Each row is followed by its tier, which names the range that a hidden value of the row falls in. A new part has a new value, new ranges and new names.
[ 135  221 -215 -210 -170  -54 -377 -364  188 -116   25  345  225  486
   24   50 -324  231 -286  125   37 -214  -12 -366 -382 -203 -149  -22
  308 -137   11  585 -362  412   39   86 -479   66 -190  -31 -434 -118
  121 -167  147  566  384 -143] : z712
[ 127 -287 -141   97  -61   21  163 -224 -178  220  660 -241  318  130
  311  398 -193 -123  -82 -297  203   84  242  403  170  124   41 -181
    6  -57  -53   66  309  -26  186 -169 -204  -61  284   18   63   48
  333  115 -175 -130    1 -270] : z200
[ 224  418  236 -374 -130  189 -514 -223  223 -326 -454  534 -197   77
  -81  197  104   86  -67  163   75  361 -390   59 -139 -185  590   79
 -174   78  187 -301  -65    6   83  483   98   23 -111  185 -204  -45
  -57  123 -221  163   17  167] : z379
[-111  274  -59 -214  -86 -195 -405 -471   75  108   76  101  326  319
  -12   62 -367  389 -411  -14  183 -366  252 -337  -34   99   29 -170
  428  108  229  479 -191  352  147   16 -351  234  -51   -9 -359  -23
  164  -27  446  166  221 -315] : z759
[   9  -74 -182   30   -9  -22  124 -141  -63  209  445 -216  282  137
  348  290 -128   31 -118 -341   95  174  192  230   64  121   31 -121
   44   44  -12   68  225   57   42 -163 -235  -90  165   18   19  -21
  221   71  -26  -33    1 -139] : z759
[ 152 -168 -138    1  127 -122  -12 -345   98  166  335 -181  397  135
  328  116 -204  136 -183 -194  114  -62  225  105   66  242  -70 -103
  305   29   36  191    7  144  -28  -93 -316   39   54 -213 -141  -12
  255   -2  195  -97  161 -312] : z759
[ 130  167  123 -268   23   28 -366 -100  201 -170 -223  522 -201   39
  -32  115  104   21 -206   71  152  343 -438  192  -61 -147  416   17
   18   95   32 -336  -72   36   34  291   86  119 -115  105 -207  -95
 -166    1 -108  126  -24  235] : z915
[-110  220 -269   81 -225  109  123   60 -175  131  135 -469  322  154
  351  268   62    1  152 -184  -75  336  313   68   24   58  160 -126
 -444  105  133   72  315  -89  136  -99  -49 -236  153  178  199  114
  408  463 -222  -62  -71  -77] : z388
[ -48 -255   97  274   97 -104 -145   12 -188   48 -246  608 -285  289
 -202 -286  218 -245  -98  445  160  158 -411  -11   -9 -282 -159   27
 -222   70 -237 -212   33 -106  318  158  437  590 -165   89 -345  239
 -322  -11  113 -140  -52  668] : z164
[ -94   76 -147  -14 -108  -12   -6 -108  -61  340  249 -227  125   -1
  178  257   13   -9 -125 -170  164  180  217   30  122  169   95 -150
   10  141   54   39  274   64  192 -236 -140   -1  208   99   68  -33
   98  126   43   20   40 -113] : z915
[-122  314  -93 -247 -124 -205 -459 -446   80   61   31  115  349  339
  -64   50 -366  394 -428   42  183 -378  238 -360  -50   59   54 -214
  415  118  253  509 -252  354  186   54 -331  247  -79   17 -354  -23
  206   39  413  189  220 -351] : z915
[-179   59 -267   34    1  -91 -131  360   70   15 -370  120  -76  -15
  282 -194  345    4  -24  113  -55  395 -214   13  -43  -94  147   57
 -333  139  -10 -225  -14   -4 -140  -72  140   -3 -215   86  -78  -21
  -70  259   14  163   21  477] : z379
[ 225 -310 -226   88   16  -13  142 -196  -37  133  498 -319  432  108
  394  274 -119  -88  -26 -219  105  117  225  362  120  170    1 -172
   14  -28  -17   82  156  -31   78  -95 -221 -101  168 -115   69   44
  438  213 -165 -165   72 -343] : Z304
[-123  166    1  160 -241  174   93   19 -423  185  426 -421  189  117
  201  404 -228  -26  128 -220   93  231  300  203   53    6  169   28
 -202 -256 -187  -14  410  -94   92 -265  187 -242  386  352  106   68
   -2   27 -326  -34 -347   90] : z164
[  74   31   21  249   55   42   26  118 -297   39  311 -680  272  -54
  161   55 -322  -35  221  153   94   89  186  222  -16  165   46  257
  225 -675 -525  -58   21  -87 -271 -363  472 -318  264   30  -27   36
 -261 -248 -341  -67 -493   66] : z164
[-133   31  -47  116 -256   94   70    6 -436  251  593 -372  115   50
   85  446 -232 -163   -6 -144  274  109  258  306  163   45  219  -76
 -100 -270 -186   -2  401  -63  235 -340  146 -166  426  319  122   55
   30   35 -346   20 -306  -40] : z200
[-110  356 -274 -159    5  -41 -169  210  282   28 -427   -6   -2  -34
  275  -72  336  139  -54   -4 -121  500 -152 -140 -146   16  192   14
 -157  264  115 -141  -57   90 -154   -8  -60 -110 -201   30  -13 -136
  -20  237   58  229   91  235] : z379
[-114  479 -184 -280 -157 -112 -422 -237  201   16 -237   85  224  251
    2   16 -104  337 -290   83   32  -58  108 -425 -171    5  104 -143
  193  193  254  370 -237  305  104   81 -284   97 -150   51 -236  -82
  152  137  276  308  235 -179] : Z304
[ 180   94  286 -171   98    7 -342 -238   83 -138 -194  642 -304  148
 -368   82  124 -171 -234  289  273  320 -555  196   -7 -181  316  -77
   65  140  -52 -391  -33  -79  361  445  324  424  -68   98 -236   72
 -251  -20 -119 -120 -143  251] : z915
[ 493 -546  -38  118  235  -95  -32 -508  185  285  291 -333  373 -150
  309   27  -64 -101  -23  119  230 -156  282  152  235  496 -148  -48
  393  -70  -29   85   29   36   41 -162 -224  128  147 -487  -95   35
  260   -6  178 -298  339 -518] : z915
[ 241 -135 -250  133   31   34  114 -174   77  112   67 -484  460   68
  470   67   98  -23  190  -27  -85  190  311   77   60  265  -31  -71
 -208   83  126   97  137  -76   11  -35 -174 -128   40 -232   88  128
  508  405  -51 -233  188 -295] : z388
[-224 -208  -85  230 -133 -112 -228  290 -371   24    0  -35    0  -26
  144 -166  -75  -64   12  322  206 -137   24  156  147  -78  180  158
 -220 -398 -233  -82    6  -45  -99 -316  417   14   18  194 -206  121
 -156   72  -99  113 -190  413] : Z304
[  84  -62 -122  249  259 -161  -34   99   51 -127 -515  404 -151  421
 -346 -478  477 -378    6  714  -18  416 -596 -120 -186 -265 -273 -120
 -261  260 -194 -185 -215 -196  431  440  508  616 -397 -152 -213  346
  -86  304   -4 -280  -73  492] : z388
[  -3  107 -145  -89   67 -127 -112 -288  127  134  138 -107  353  192
  277   81 -186  285 -230 -210   43  -16  201  -85  -25  169  -20  -96
  276  125  118  232  -45  212  -55  -46 -318   37  -22 -101 -178  -50
  180   11  285   21  141 -203] : z712
[ -49  350 -261 -171   45  -33 -185  225  328  -96 -503   71    9    7
  301 -117  350  150  -28   22 -170  537 -243  -90 -191  -38  226   47
 -200  248  117 -189 -127   67 -218  104  -33 -122 -281   -3  -50 -121
   11  266   13  211   78  279] : z379
[-236   42 -373  161  -54  -87  -68  500  -53  -83 -379  -80   82   63
  429 -289  285   45  131  160 -163  307  -93   13  -74 -130  118  134
 -520  -24  -38 -122  -50  -51 -278 -135  207 -146 -264   88  -78   68
   69  382  -60  159  -41  519] : z388
[ 487 -352 -159  151  228  -38   21 -372  271  148  -55 -500  481  -94
  460 -117  125  -32  192  185  -28   27  308    4  110  484 -146   12
   81   28   91   92  -17  -36  -78  -40 -191  -12  -14 -536  -24  115
  436  263  141 -339  366 -446] : z388
[ 463  131  -83 -227 -225  125 -411 -490  280   20   17  410 -141  255
 -274  167 -124 -186 -171  490  220  -81 -186 -405 -403 -142 -177   55
  392 -283 -181  456 -260  365  303   15 -404  116  -16 -115 -341 -184
 -145 -370  -87  705  522 -203] : z200
[ 143  279  -38 -191 -331   97 -454 -441  109   87  -96  386  -75  298
 -145  144 -167   66 -185  301  154 -175   33 -523 -294 -143  -74   55
  163 -129   25  483 -108  368  260  -27 -376  137   -9   82 -371 -110
  -91 -227  132  617  459  -47] : z712
[ -34   -1 -142  126 -171  128  201  -59 -294  144  543 -308  338  250
  383  436 -216   12   42 -426   24  264  280  316   31  -26   76  -95
 -217  -75  -71   60  377  -59   81 -143  -94 -223  286  239  101   53
  269  139 -270  -71 -175  -35] : z164
[ 315  337  -96 -317 -219  175 -454 -167  326 -321 -408  417  -38  201
   74  103   76   65   -9  259  -58  241 -283 -169 -359 -239  273  111
 -149  -69  110   87 -246  173  -25  311 -219 -127 -224   39 -241 -128
   98   98 -224  512  325   51] : z379
[-107   16 -134   86 -136   59  144  -13 -226  285  452 -266  122   69
  261  359  -80  -75  -39 -293  141  249  199  225   98   73  106  -77
 -112  -32  -87  -17  386   -6  128 -283  -67 -135  286  192  100   -3
   71   53 -155   25 -126   23] : z759
[ 538 -512  106  191  233   17   24 -599  140  354  237 -361  316 -169
  364   64  -51  -80  106   68  174  -87  359   79  223  536 -188   76
  311  -85  -54   33  192    0   14 -180 -190  104  233 -463  -99   63
  151 -108  213 -369  335 -407] : z164
[-211 -304  -74  298  -25 -119 -181  279 -268  -63 -224  490  -97  247
  208 -314   92   -9  -30  224   29   52 -237   86   -5 -348  -39  155
 -413 -103 -195 -147  -10  -58  -85  -36  340  275 -224  201 -369  153
 -191   83   85   54  -45  782] : z164
[ 113  -84  -51   16   62  -55  -33 -369   43  234  248 -209  329   88
  302  147 -154  140 -113 -179  110  -25  288   17   95  264  -31  -70
  203   62   74  151  127  114   30 -113 -252   47  122 -135 -112   12
  194    6  212 -125  149 -249] : z712
[ 520 -509   20  189  229   19   82 -516  134  261  302 -342  397  -66
  442   90  -80  -51  102  -41  102  -11  311  170  158  433 -198   45
  250  -86  -68   44  154  -13  -45 -123 -222   36  183 -420  -84   52
  238  -55  125 -348  285 -379] : z164
[ 418 -458    5  148  116  -16  -20 -485   79  368  242 -369  277 -180
  244   94   17 -168   47  150  245  -89  340   89  275  487  -96  -57
  209  -21    6   45  191  -23  180 -196 -143  135  239 -360  -12   84
  236   70  125 -313  308 -454] : Z304
[-146  140 -199   96  -87   64  111  142 -113  200  154 -249  161   90
  400  197   41   75   44 -305  -66  415  147   87  -38    2   49    9
 -209   50  -76  -55  279   -3  -81 -224  -30 -192  127  193   73  -50
   24  103  -83   58 -106  214] : z164
[-149 -197   17  249  -94  -44 -115  171 -409  123  232 -173  -17  -70
  145  -15 -195  -94   41  195  260 -120   93  223  154   27  153  220
  -56 -522 -343  -97  139  -29 -116 -420  382  -73  183  170 -171   82
 -271 -152 -142   91 -271  340] : z759
[ -66  458 -137 -274 -189  -40 -424 -214  208   71 -280  151   55  158
  -38   54    8  221 -238  141   66   45   34 -421 -165   -6  130  -90
  121  186  207  259 -142  273  152   42 -241   96 -102   82 -198 -109
   31   88  210  361  263  -84] : Z304
[  41   47   79  251   -6   65  -34   91 -345   75  264 -628  206  -83
  122   64 -312  -39  226  195  133   34  215  166   22  166   90  279
  171 -677 -487  -64   76  -85 -223 -384  497 -280  297   85  -45   52
 -296 -251 -312  -51 -469  105] : z164
[-198 -366  -28  242  -32 -181 -239  182 -275   71 -152  555 -280  142
  -99 -281  169 -235 -168  443  271  -36 -315   92  131 -259   10   15
 -280  -42 -184 -181   16  -57  233  -61  394  480 -145  162 -334  191
 -247   84   92   32  -13  634] : z915
[-192  -99 -172  133  -52  -52    3  236 -177  197  156  -56  -47  -32
  279   40   51  -66  -53  -59  127  196   -8  180   72  -12   99   84
 -144 -127 -187 -134  189   22  -91 -345  102  -72   78  146  -56  -32
 -155   -4  -53  161 -101  359] : z759
[-129  422 -273 -230  -70 -196 -366 -224  207  -58 -219  -40  448  341
  130  -80 -167  437 -283   27  -53 -130  188 -390 -166   40   41 -183
  202  216  300  454 -334  293    3  131 -314   80 -242  -42 -256  -17
  337  252  341  179  215 -264] : z379

[  31    3   81   12 -195   11   61   70  -13  -21   -7  -77  -89   80
  -45   42   58   21  -57  -77  129   80  102 -134   97 -136  -50  -46
   25   62   25  -94    6   93  -84    7  108  -47   16  -24  -37  -67
  -51  -30  -54  -82    0 -148] : T
[ -22  118  -28  128 -220   20  223  110 -135  164  -82   -2  -29   98
  -59  230 -117  -62  350 -123   31  292  144 -210  254  -66 -114  -67
   84  116   53   26 -237  277 -332  204  -14  -99   -8 -184  -91  -98
 -296  -41  -44    6 -104 -115] : H
[   1   -9   93  101  -68   28  -57  137 -199   69   58  -41  206 -188
  -56  138  192  -44  -14   -1   75   64   45  -87   25    6  142  -52
   95   31   51   33   20   68  -40 -157   61   87 -111  -81  201   66
    1    8 -120 -212   95  119] : H
[ 116   49  -14  178  -26   -5   -2   63    1  -48   11  111   55   51
  -23  102   56   27  -89  -26   59  128   66  -86   14   72   54   25
   53  -53   18   47  -32   -1  -85   23    1  -69  -36 -100  -11   14
  -95   26   33 -122  -23  -12] : S
[ 119   41  -26  138  -72  -25  -49   73   39   -7   69  -32   91   87
  -11   57   53   57 -199  -47   69  130   64 -161   -8   27   14   53
   51  -25  -13  -20   -5   57   -5  -44   82   -2  -58 -122  -35   48
  -97    6  -21  -43  -27  -68] : J
[ -44 -104  -29   68  120    8 -138   45 -109  -45   31  -11  179 -170
   32  -36  183  -43 -209   24  -16  -54  -79   -8 -174   75  133  -22
   21 -121  -58   34  133  -73  166 -150   16  132 -146  118  101   99
  156  -45  -78 -120   60  115] : X
[-141 -153  123 -112 -360  -20  -28   48 -276  104  -20 -292 -110   49
 -101  -52  116  104  116 -148  108   17  211 -126   74 -419 -252 -130
 -129  161  212 -168  -69  261  -56  120  210 -274  156  -28  143 -196
   97 -135 -270 -130   59 -236] : J
[  99  -79 -175  122 -136  -57  -36 -185   66 -239  -25   58   59  317
  103 -122 -119  -42 -184   15   -3  121   77 -176 -110   21 -122  189
   59 -148  -57 -103  -57   18   11  212  -30 -140  -44  -40 -280    1
   -6  -90    2   48 -196 -165] : T
[ -57  -12  -67   41   61   58   46   11 -129  -34  -76   54   -5 -129
  -44   47   52  -60  150  -16  -54    0  -55    6  -37   -8   47  -42
   34  -50    0   57   28   26  -30   31  -62   37  -76  104   60  -23
   21  -87   16  -70  -33   52] : X
[  81   30 -208   36  157   -2    9  -17  184  -89  -38   39 -172  105
  -24  -61  -47   90 -117  -68  -93  -26  -86  -13 -127    9 -111   53
 -116 -104  -72    0   46   12   89   89  -54  -32   -4   84 -150  -50
  -61 -134  154  135 -127 -161] : M
[ -39   13  -84  324  -45 -117  -10  135 -274  288   44  -34  171  198
  -13  169  -57  -38  187  -82  -62  245  198 -423   70 -140  -95  -88
   87  -22  157  151 -244  269 -223  166   49 -183  -41 -244   52  101
 -211  -49 -180  -51  -49   35] : H
[ -26   27  -25  121  -75   -1   87  107   -7   38  -66   42   -3   61
   45   77    3    4  -73 -116   64  213   51  -76   73   89  -25  -71
    7  -29  -78   18  -64   24  -91   94   32  -41  -32   -1 -149  -50
  -98   30  -32  -23  -36 -108] : S
[ -89  -75  176  -61 -158   40   94   94 -275   61  -36 -117   -9 -127
  -75  106  132 -102  179  -31  112  -26   56 -113  114 -208   27 -132
   73  106   98  -52   24  168 -109  -94   54   62  -35   32  159  -39
   51 -102 -153 -170   82   40] : X
[  49  -12   35  134  -69    0   -3   39 -150  -31   -7   69   85  -10
  -34   94   86  -16   24  -11   60   83   79  -94   13  -12   59   -9
   75  -32   81   41  -30   40  -95   16    6  -73  -32  -69   83   10
  -15   -9  -42 -177    4   44] : T
[  18  -10 -195  104   62  -33   32  -25   61  -61  -80   53   -7  154
   96  -45  -84   69 -158 -114  -34  159  -49  -41 -100  145  -82   60
  -30 -156 -122   26  -20  -15   65  145  -22  -45  -38   61 -236  -25
  -30  -44   39  130 -139 -121] : J
[  58  -17 -148   78   75  -29   44  -39  -25  -52  -64   71  -50  115
   -2   11  -66   28   37  -51  -58   40  -19  -63  -74    8  -97   59
  -38  -96   16   35  -50   84  -13  135  -89  -92   -3   -9  -90  -38
  -48 -132   61   59 -121  -60] : X
[ 102   74  -90   72  -25   47    6   16  -20  -61  -45   84  -20  -61
  -93   79   45  144   61  -82    1  103   10   95  -24   72  -17   65
  -49  -17   56   41  -39   35  -42   92  -27 -134   36  -74   58 -107
  -72  -19   89  -68  -64  -68] : J
[  -8    0 -107   87  -18   40  -55   26  150 -138  -25   43   46  -14
   77  -71   73   24 -323  -56   28  133  -38   41  -87  184   50   19
   -7 -113 -200  -39   84 -153  106   19   55   49 -102  123 -179  -15
   24   55   20  -21  -41 -125] : S
[ 146   95  -80   25 -122   48  -14    9  163 -119   10  -12 -115   49
  -99    4   38  166 -110  -85   48   87   44   24   -4  -15  -70   90
  -60   24   -1  -81   16   29   -2   63   67 -110   46  -66  -46 -119
 -105  -17  106  -16  -78 -219] : T
[ -98  -52 -115   32   67   50    2  -14  -93  -61  -82   35   22 -121
   10  -26   51  -59   46  -23  -73   10  -76   34  -94   38   28  -32
    2  -90  -65   33   47  -21   45   52  -48   44  -94  161   -7  -24
   73  -83   -8  -35  -45   15] : X
[ 119  -11   -3   11  -47   20   31  -45   48 -181    8    1   29   55
   16    4   27  -52 -161   25   84    4  -41  -98  -37   26   71  109
  125  -60  -73  -81  105    3   39 -103   -2  140 -110   25  -89   48
   12  -70   38  -18  -60  -15] : H
[ -38  -24  -89  -66  -27   75 -105   74  199  -81   22 -103   -4 -163
    2 -104  153   31 -336  -49    0  -12  -77  117 -105   97  -20  -12
 -149    3 -200 -136  126  -60  193  -82   65  122  -90  136 -101  -73
   45  -42    8   12   11 -204] : M
[-149  -81  -96  -48   38   58  -97   -6  -58  -63  -38 -129  -83 -123
  -36 -151  136   78  -70  -79  -57  -66  -71   36 -160 -138   -5  -76
  -51  -76  -40  -26  170  -64  178   -1  128   12  -38  272   80  -44
  182  -77  -58  -37    9  -72] : H
[ 166  -13  135  -53 -235   36  -43  -44  138 -254  105 -125 -162  139
 -116  -69  132    4 -213   55  172 -124  106 -201   24 -321   23   66
  113   59   56 -223  187   13    4 -143  174   17  -10   15   30    2
   33  -74   14 -158   15 -158] : S
[ 252   64  -84  179   32  -16  -37    9   64  -92   69  157  162   37
  -44  140   14  -46  -86   78   -6   54   27  -88  -37  158   41  169
   36  -41   22   22  -80   90  -72  -26 -147   -1  -91 -251  -24   61
 -171  -72  116  -70  -83   25] : M
[  25   65 -228  171  204   33   13  -39   20 -117 -123  232 -150   22
  -51   -8  -15  140   97  -85 -128   69  -54   99 -130   69   -1    4
  -53 -189   17  173    7 -125  -16  233  -76 -204   35  130  -10  -78
  -21  -18  179  -30 -117  -27] : S
[  29  -42  -45  195   66   13 -106   -4 -208  -70   29  111  305 -141
   14   75  126 -104  -19   79  -24   51  -17  -73 -119  128  204   56
  166 -132   17  109   30  -41   10  -81  -53   79 -179  -28  145  145
   62   -5  -53 -197    5  226] : H
[ 172  115  -28  226  -21   24  -18   50  -23  -59   47  144  106   -7
  -89  161   65    5   26   26   27  121   73 -114   24   59  126   66
  133  -36   71   86  -37   19 -140   -7  -19  -43  -71 -166   93   59
 -152   36   76 -174  -37   66] : T
[-126  -43   49   -5 -161   57    0  108  -77   17  -39  -98   39 -131
   15    0  142   -6 -112  -97   93  120   31    6   35    9   24 -114
   -5   30  -85  -66   46   -6   17  -23  126   43  -58  107  -14  -69
   55   30 -131 -108   52  -99] : T
[  36  -60   93   63  -71  -67  157   82 -208  111  -41    7  -12  130
  -17  167  -34 -125  167  -26   70   35   99 -250  127 -135  -99  -66
   27   52  122    0 -140  273 -204   37  -86  -48    0 -141  -24  -11
 -108 -164  -83  -48  -20    1] : M
[   2   14 -119   -2  109   71  -32  -23    4 -125  -57   21  -97 -117
  -69  -54   90  121  -16  -65  -50  -39 -106  106 -140   -6   46   14
  -26  -98  -20   37  143  -82  115    4   23    3  -22  180   75  -50
   86  -56   91  -30  -41  -23] : H
[  75   43   61   42 -335   31   30   20  -80  -25   21  -75  -66   83
 -147   87   41   31  159  -44   96  105  212 -157  147 -245 -109   11
   31  144  166 -111 -107  203 -208  116   93 -206   70 -186   73 -122
 -133  -54  -54 -158  -36 -177] : T
[ -22  -67   38  -41 -129   36   23   17    7 -100    3  -95   68  -35
   48  -18   75 -133 -179   10   92   19  -21  -95    6    4   42    8
   84    4 -132 -138   93   31   48 -115   40  191 -143   80 -110   20
   46  -69  -78  -32   -4  -59] : X
[  25   11 -277  123    1  -31  -56  -46  166  -86  -63   41  -60  199
   63 -120  -82  172 -219 -145  -73  193   13   10 -136  118 -183   82
 -142 -145 -110  -11  -60  -36   88  270   26 -210   35   30 -260 -105
  -57  -23   60  134 -168 -270] : T
[ -19   47 -218  136  115   13   43    0  -41    2 -101  100  -30   23
   -4   31  -60   75  105 -108 -110  141  -47    6  -75   90  -49   10
  -26 -123  -28  121  -57   18  -22  188  -61  -96  -22   49  -67  -50
  -73  -52   73   60 -127  -39] : H
[-111  -67   19   63  -46    1   78  106 -124   81  -41  -25  105  -43
   68   78   36 -196  -11  -17   28   88    9 -155   58   33   14 -110
   53   -1  -94  -13  -38  102  -70  -22  -30  134 -142   41 -100   32
  -30  -71 -122  -40    5    5] : M
[  74   69   10  163 -113    2   22  110   69   -9   26   37    2   95
  -20   94   50   10 -128  -55   89  171  108 -147   88    9   19  -26
   55    3  -29   -9  -35   18 -115   25   75  -51  -41  -89  -78   -4
 -144   44   -1  -98   -9 -105] : S
[-205  124 -117  -76  -98  181 -159  225  202   83    2 -233 -197 -367
 -165 -111  280  314 -184 -247  -34  106  -27  278  -42  -46  -38 -206
 -261  107 -141  -66  161 -130  182   11  320  -47   40  248  122 -234
   14  118  -10  -62   92 -343] : T
[-136  -50   42  -79 -240   64  -29   63 -113   27  -16 -218  -76  -95
  -87  -48  139   59   32 -111   60   37   83  -36   37 -234  -82 -109
  -45  104   38 -123   44   98    6   24  189  -64   22   89   94 -127
   65  -53 -150 -103   41 -176] : J
[ -10    8   14  -45 -211   43  101   16  -22  -44  -60  -92 -124   54
  -47   17    4   28   51 -101   86   92   62  -71   90 -128  -95  -20
    9   67    2 -109   -8  115  -77   76   77  -49   22   22  -73 -124
  -46  -66  -33  -12  -55 -183] : J
[ -42   20  -79  -85 -134   91   16   17   31  -63  -73  -80 -119 -110
  -77  -34   67  126   14 -127   15   69  -10  141   -5  -25  -96   -5
 -116   50  -39  -90   25   39   37   91   63  -73   36   78  -16 -192
    4  -52   18   -4  -43 -212] : H
[-108   10  -23   68  -53   49  -45  134 -102   83  -39  -41  -18 -150
  -65   28  150  116    3 -135    8  116   45   51   -5  -25   -7 -136
  -83    9   20   43    1   -2   -5   61  115 -109   17   67  110  -99
   13   34  -73 -130   49  -84] : T
